Here is a tiny trained network, its code and every weight. The questions are about switching its units off for an input and a target symbol, where a switched-off unit gives its printed mean instead of its output.

import numpy as np


def w(rows, s, z=0):
    codes = np.array(rows[::2]) - 128.0
    scale = np.full(codes.shape[1], s)
    scale[-1] = z or s
    return codes * scale


def softmax(a):
    e = np.exp(a - a.max(-1, keepdims=True))
    return e / e.sum(-1, keepdims=True)


def log_softmax(a):
    a = a - a.max(-1, keepdims=True)
    return a - np.log(np.exp(a).sum(-1, keepdims=True))


def net(x, mask):
    ids = ['αβεηπψ'.index(c) for c in x.split()]
    T = len(ids)
    res = E[ids] + P[:T]
    u = 0
    for l in range(3):
        r = res
        for j in range(2):
            rows = slice(2 * j, 2 * j + 2)
            q, k, v = (r @ M[l][rows].T for M in (Q, K, V))
            z = softmax(np.where(np.tri(T) > 0, q @ k.T / 2**0.5, -1e9)) @ v
            o = O[l][rows]
            res = res + np.where(mask[u + j], z, o[:, -1]) @ o[:, :-1]
        u += 2
    return log_softmax(res[-1] @ U[:, :-1].T + U[:, -1])


Q, K, V, O = {}, {}, {}, {}
E = w([
[133,133,178,242,102],'α',
[222,1,82,129,125],'β',
[205,29,61,123,125],'ε',
[120,198,149,92,106],'η',
[253,189,99,175,139],'π',
[173,165,214,113,82],'ψ',
],0.0092)
P = w([
[68,134,51,87,118],'0',
[76,122,109,92,136],'1',
[109,126,146,111,130],'2',
[134,138,168,119,121],'3',
[161,152,184,127,106],'4',
[202,162,207,139,87],'5',
[227,163,210,143,54],'6',
[255,176,170,149,13],'7',
],0.0071)
Q[0] = w([
[92,60,109,3,84],'0.h0',
[125,198,203,123,179],'0.h0',
[151,161,132,147,59],'0.h1',
[106,46,113,108,183],'0.h1',
],0.052)
K[0] = w([
[61,120,64,129,211],'0.h0',
[127,239,255,99,189],'0.h0',
[48,206,108,98,148],'0.h1',
[173,32,147,222,126],'0.h1',
],0.037)
V[0] = w([
[62,148,82,55,26],'0.h0',
[121,155,182,3,114],'0.h0',
[148,104,164,122,149],'0.h1',
[105,123,136,113,139],'0.h1',
],0.014)
O[0] = w([
[171,70,254,178,196,67],'0.h0',
[182,218,207,132,251,254],'0.h0',
[133,64,147,127,126,96],'0.h1',
[150,121,118,161,122,114],'0.h1',
],0.0062,0.0026)
Q[1] = w([
[32,110,43,118,148],'1.h0',
[14,125,148,69,182],'1.h0',
[54,186,5,131,127],'1.h1',
[151,149,139,132,53],'1.h1',
],0.029)
K[1] = w([
[162,107,18,162,130],'1.h0',
[106,131,85,182,84],'1.h0',
[184,4,88,143,115],'1.h1',
[119,134,108,80,163],'1.h1',
],0.038)
V[1] = w([
[116,125,140,44,147],'1.h0',
[61,90,220,254,63],'1.h0',
[59,180,149,180,135],'1.h1',
[172,150,102,38,135],'1.h1',
],0.0089)
O[1] = w([
[154,170,101,205,176,238],'1.h0',
[239,55,218,37,3,84],'1.h0',
[198,79,209,8,17,104],'1.h1',
[122,136,161,185,226,250],'1.h1',
],0.0043,0.0019)
Q[2] = w([
[174,79,149,120,219],'2.h0',
[106,227,177,181,112],'2.h0',
[121,253,186,161,55],'2.h1',
[121,123,131,162,69],'2.h1',
],0.032)
K[2] = w([
[49,90,167,56,158],'2.h0',
[138,230,169,131,66],'2.h0',
[116,253,203,128,94],'2.h1',
[105,157,127,171,151],'2.h1',
],0.03)
V[2] = w([
[19,140,161,250,147],'2.h0',
[222,187,37,132,196],'2.h0',
[226,193,56,30,199],'2.h1',
[133,146,142,190,147],'2.h1',
],0.013)
O[2] = w([
[179,139,121,224,44,95],'2.h0',
[179,84,57,131,200,255],'2.h0',
[1,78,215,178,91,232],'2.h1',
[124,172,81,150,121,190],'2.h1',
],0.0086,0.0076)
U = w([
[110,44,1,87,160,237],'α',
[241,72,122,65,31,162],'β',
[235,126,133,157,61,12],'ε',
[78,108,111,133,38,13],'η',
[201,230,226,154,190,245],'π',
[184,202,105,148,75,2],'ψ',
],0.0045,0.0034)

Each question gives the input, a string of symbols that net reads in full, and the target symbol t.
The units are the heads (2 rows each of Q, K, V and O). Each row of codes is followed by its name. A weight is (code - 128) times the scale printed after its matrix; where a second scale follows, it is the last column's (O and U).
mask holds one flag per head, layer by layer. A switched-off head (its flag False) gives its mean, the last column of its rows in O, instead of its output. The means were averaged over made-up inputs and are rounded, as every weight is.
A unit's drop is (log p(t) with every unit on - log p(t) with that unit switched off) / (log p(t) with every unit on - log p(t) with every unit switched off).
The circuit of an input: a set's keep is (log p(t) with only the set's units on - log p(t) with every unit switched off) / (log p(t) with every unit on - log p(t) with every unit switched off). Starting from all 6 units, units are removed one at a time, each time the one whose removal leaves the highest keep (on an exact tie, the one counted first), for as long as the keep stays at least 0.8.
circuit, biggest first: the units of the circuit, biggest drop first
which heads matter: for each layer, one digit per head in row order, 1 if its drop is at least 0.15 and else 0, layers parted by /
drop of u: that unit's drop, to one decimal
input ψ η ψ π η π α β, target α: circuit, biggest first : [0.h0; 2.h0]
input π α α, target α: which heads matter : 10 / 00 / 00
input ψ η β α α α α π, target α: circuit, biggest first : [2.h0; 0.h0]
input α η α, target η: circuit, biggest first : [0.h0; 2.h0; 1.h0]
input α β η ε ψ α α π, target α: circuit, biggest first : [0.h0; 2.h0]
input β β β α, target ε: which heads matter : 10 / 01 / 11
input α α α, target β: which heads matter : 10 / 10 / 01
input α ψ η ε η π α, target α: which heads matter : 10 / 00 / 10
input β ε β α, target ψ: circuit, biggest first : [0.h0; 2.h0; 2.h1; 1.h1]
input η η β α, target η: circuit, biggest first : [0.h0; 2.h0]
input α β α, target ε: circuit, biggest first : [2.h0; 0.h0; 2.h1; 1.h1]
input ε ε ε β α, target ψ: drop of 1.h1 : 0.3
input β α β, target β: drop of 0.h0 : 0.4
